Here is a tiny trained network, its code and every weight. The questions are about switching its units off for an input and a class, where a switched-off unit gives its printed mean instead of its output.

import numpy as np


def w(rows, s, z=0):
    codes = np.array(rows[::2]) - 128.0
    scale = np.full(codes.shape[1], s)
    scale[-1] = z or s
    return codes * scale


def f(y):
    return y / 2 * (1 + np.tanh(0.7978845608 * (y + 0.044715 * y**3)))


def log_softmax(a):
    a = a - a.max(-1, keepdims=True)
    return a - np.log(np.exp(a).sum(-1, keepdims=True))


def net(x, mask):
    res = np.array(x, float).reshape(1, 3) / 4 @ E
    y = f(res @ A[0][:, :-1].T + A[0][:, -1])
    res = res + np.where(mask, y, B[0][:, -1]) @ B[0][:, :-1]
    return log_softmax(res[-1] @ U[:, :-1].T + U[:, -1])


A, B = {}, {}
E = w([
[221,135,115,75,9,122],'x0',
[179,108,232,75,183,74],'x1',
[108,65,128,7,148,222],'x2',
],0.014)
A[0] = w([
[51,84,117,135,145,156,145],'N0',
[153,91,189,89,154,152,71],'N1',
[67,158,55,172,70,85,207],'N2',
[146,65,172,107,148,158,103],'N3',
[234,143,95,91,57,123,193],'N4',
[128,120,79,118,129,197,150],'N5',
[196,148,143,102,115,91,111],'N6',
[132,163,188,131,131,11,131],'N7',
[144,84,169,53,170,125,52],'N8',
[156,125,173,152,136,53,128],'N9',
[102,213,57,173,104,92,207],'N10',
[130,93,221,53,144,149,82],'N11',
[89,135,167,170,208,112,210],'N12',
[187,129,171,142,97,104,122],'N13',
[117,123,142,160,213,99,189],'N14',
[123,143,176,162,160,85,149],'N15',
[50,116,67,125,181,147,193],'N16',
[142,131,67,85,26,166,115],'N17',
[111,221,64,185,103,92,206],'N18',
[161,140,147,163,106,132,138],'N19',
[216,102,96,105,36,154,156],'N20',
[41,121,148,145,162,129,255],'N21',
[153,59,88,67,109,145,115],'N22',
[86,87,38,114,92,248,136],'N23',
[95,79,88,130,120,204,137],'N24',
[171,136,140,103,64,140,146],'N25',
[117,107,203,76,134,128,76],'N26',
],0.013,0.0076)
B[0] = w([
[152,54,92,47,112,188,185],'N0',
[119,166,89,133,204,89,189],'N1',
[93,178,86,167,254,113,230],'N2',
[107,184,79,124,175,128,182],'N3',
[196,134,113,183,116,59,251],'N4',
[146,141,146,111,73,194,179],'N5',
[165,75,112,108,142,88,182],'N6',
[195,86,193,164,45,117,214],'N7',
[96,167,107,161,198,82,202],'N8',
[177,79,211,132,21,122,192],'N9',
[87,172,100,78,246,92,233],'N10',
[91,163,123,128,180,90,220],'N11',
[57,174,229,219,110,208,226],'N12',
[204,69,114,73,103,40,181],'N13',
[75,162,228,226,109,190,208],'N14',
[123,130,219,217,40,225,187],'N15',
[141,17,140,48,134,214,207],'N16',
[118,207,127,233,60,122,220],'N17',
[106,134,88,152,224,93,241],'N18',
[164,82,120,128,171,33,160],'N19',
[131,160,123,196,57,49,241],'N20',
[102,100,144,83,164,243,217],'N21',
[72,191,110,165,103,128,192],'N22',
[164,134,152,129,39,195,233],'N23',
[182,71,135,91,67,206,189],'N24',
[170,153,95,159,95,74,197],'N25',
[115,154,66,127,193,107,186],'N26',
],0.0083,0.02)
U = w([
[69,168,139,109,253,168,201],'0',
[141,193,194,162,26,173,247],'1',
[159,210,33,119,173,67,105],'2',
[224,33,159,95,78,82,4],'3',
[166,69,135,59,89,205,47],'4',
],0.011,0.0012)

Each question gives the input, the list of numbers given to net, and the class t.
The units are the neurons (one row each of A and B). Each row of codes is followed by its name. A weight is (code - 128) times the scale printed after its matrix; where a second scale follows, it is the last column's (A, B and U).
mask holds one flag per neuron, in row order. A switched-off neuron (its flag False) gives its mean, the last column of its row in B, instead of its output. The means were averaged over made-up inputs and are rounded, as every weight is.
A unit's drop is (log p(t) with every unit on - log p(t) with that unit switched off) / (log p(t) with every unit on - log p(t) with every unit switched off).
most important unit: the unit with the biggest drop
k most important neurons: the k neurons with the biggest drops, biggest first
drop of u: that unit's drop, to one decimal
input [-1,6,1], class 0: most important unit -> N23
input [-2,1,2], class 0: 2 most important neurons -> (N7, N9)
input [-8,1,-8], class 1: 4 most important neurons -> (N15, N7, N9, N12)
input [-8,1,-7], class 1: 3 most important neurons -> (N15, N7, N9)
input [6,1,-7], class 3: 2 most important neurons -> (N7, N9)
input [-2,0,0], class 0: 2 most important neurons -> (N23, N7)
input [-8,0,5], class 4: 2 most important neurons -> (N16, N0)
input [7,3,0], class 3: 2 most important neurons -> (N2, N10)
input [4,5,0], class 3: 2 most important neurons -> (N2, N10)
input [1,4,-3], class 3: drop of N17 -> 0.1
input [-2,0,6], class 4: drop of N2 -> 0.2
input [1,6,7], class 2: drop of N12 -> 0.1
input [6,3,2], class 2: drop of N24 -> 0.0
